Here is a tiny trained network, its code and every weight. The questions are about switching its units off for an input and a class, where a switched-off unit gives its printed mean instead of its output.

import numpy as np


def w(rows, s, z=0):
    codes = np.array(rows[::2]) - 128.0
    scale = np.full(codes.shape[1], s)
    scale[-1] = z or s
    return codes * scale


def f(y):
    return np.maximum(y, 0)


def log_softmax(a):
    a = a - a.max(-1, keepdims=True)
    return a - np.log(np.exp(a).sum(-1, keepdims=True))


def net(x, mask):
    res = np.array(x, float).reshape(1, 4) / 4 @ E
    y = f(res @ A[0][:, :-1].T + A[0][:, -1])
    res = res + np.where(mask, y, B[0][:, -1]) @ B[0][:, :-1]
    return log_softmax(res[-1] @ U[:, :-1].T + U[:, -1])


A, B = {}, {}
E = w([
[139,104,168,143,30,152],'x0',
[120,78,77,136,109,43],'x1',
[195,116,82,251,88,169],'x2',
[42,75,108,146,152,154],'x3',
],0.013)
A[0] = w([
[114,121,135,36,109,48,151],'neuron 0',
[57,142,87,114,149,105,237],'neuron 1',
[120,147,133,59,120,111,189],'neuron 2',
[184,174,236,85,143,160,174],'neuron 3',
[120,76,147,67,144,65,149],'neuron 4',
[105,175,158,54,53,151,209],'neuron 5',
[105,137,164,170,11,61,218],'neuron 6',
[61,127,108,82,146,123,198],'neuron 7',
[122,140,108,132,180,181,126],'neuron 8',
[153,86,37,174,169,140,216],'neuron 9',
[72,109,128,109,141,83,179],'neuron 10',
[36,175,114,99,165,142,253],'neuron 11',
[143,151,159,163,155,169,96],'neuron 12',
[213,184,121,139,76,192,226],'neuron 13',
[203,82,70,175,100,149,210],'neuron 14',
[74,103,143,169,198,197,195],'neuron 15',
[133,122,177,66,161,105,178],'neuron 16',
[130,114,123,54,104,59,171],'neuron 17',
[140,174,198,104,118,196,177],'neuron 18',
[98,150,144,152,117,166,70],'neuron 19',
],0.012,0.004)
B[0] = w([
[102,169,113,45,212,111,221],'neuron 0',
[83,125,72,138,197,220,197],'neuron 1',
[134,112,182,88,202,87,192],'neuron 2',
[145,179,254,53,107,162,226],'neuron 3',
[58,170,95,91,218,114,202],'neuron 4',
[108,143,233,74,137,115,209],'neuron 5',
[130,203,82,200,138,49,235],'neuron 6',
[108,81,112,128,189,155,199],'neuron 7',
[106,96,125,104,92,170,162],'neuron 8',
[170,106,78,114,62,165,219],'neuron 9',
[79,161,70,85,173,162,192],'neuron 10',
[56,65,144,105,160,151,211],'neuron 11',
[139,154,134,152,111,142,166],'neuron 12',
[197,113,158,111,7,79,253],'neuron 13',
[207,77,55,163,37,55,253],'neuron 14',
[96,75,110,167,83,204,194],'neuron 15',
[165,94,169,110,158,92,201],'neuron 16',
[129,220,111,71,202,56,204],'neuron 17',
[132,66,241,118,42,158,210],'neuron 18',
[81,109,149,160,125,87,152],'neuron 19',
],0.0078,0.014)
U = w([
[51,82,221,134,118,170,150],'0',
[97,176,54,141,137,131,67],'1',
[107,136,148,87,255,114,93],'2',
[209,79,83,206,73,76,197],'3',
[174,163,229,104,79,136,102],'4',
[66,92,43,158,151,235,249],'5',
[84,196,117,169,135,60,53],'6',
],0.0097,0.0019)

Each question gives the input, the list of numbers given to net, and the class t.
The units are the neurons (one row each of A and B). Each row of codes is followed by its name. A weight is (code - 128) times the scale printed after its matrix; where a second scale follows, it is the last column's (A, B and U).
mask holds one flag per neuron, in row order. A switched-off neuron (its flag False) gives its mean, the last column of its row in B, instead of its output. The means were averaged over made-up inputs and are rounded, as every weight is.
A unit's drop is (log p(t) with every unit on - log p(t) with that unit switched off) / (log p(t) with every unit on - log p(t) with every unit switched off).
The circuit of an input: a set's keep is (log p(t) with only the set's units on - log p(t) with every unit switched off) / (log p(t) with every unit on - log p(t) with every unit switched off). Starting from the 12 units with the biggest drops (on a tie, the unit counted first), units are removed one at a time, each time the one whose removal leaves the highest keep (on an exact tie, the one counted first), for as long as the keep stays at least 0.8.
circuit, biggest first: the units of the circuit, biggest drop first
k most important neurons: the k neurons with the biggest drops, biggest first
drop of u: that unit's drop, to one decimal
input [-3,-6,7,-5], class 3: circuit, biggest first => [neuron 14]
input [2,2,-1,3], class 5: circuit, biggest first => [neuron 3; neuron 5; neuron 13]
input [7,-3,3,1], class 3: circuit, biggest first => [neuron 14; neuron 6]
input [7,-2,-6,1], class 2: circuit, biggest first => [neuron 13; neuron 0]
input [-5,2,-4,8], class 5: 2 most important neurons => [neuron 15; neuron 1]
input [5,-3,-6,0], class 2: 2 most important neurons => [neuron 13; neuron 0]
input [6,4,-1,-6], class 6: 2 most important neurons => [neuron 6; neuron 18]
input [-1,3,0,-3], class 6: drop of neuron 15 => 0.1
input [4,-2,4,4], class 3: drop of neuron 1 => 0.0
input [2,4,2,6], class 5: drop of neuron 0 => -0.1
input [-5,-2,1,-4], class 4: drop of neuron 14 => 0.1
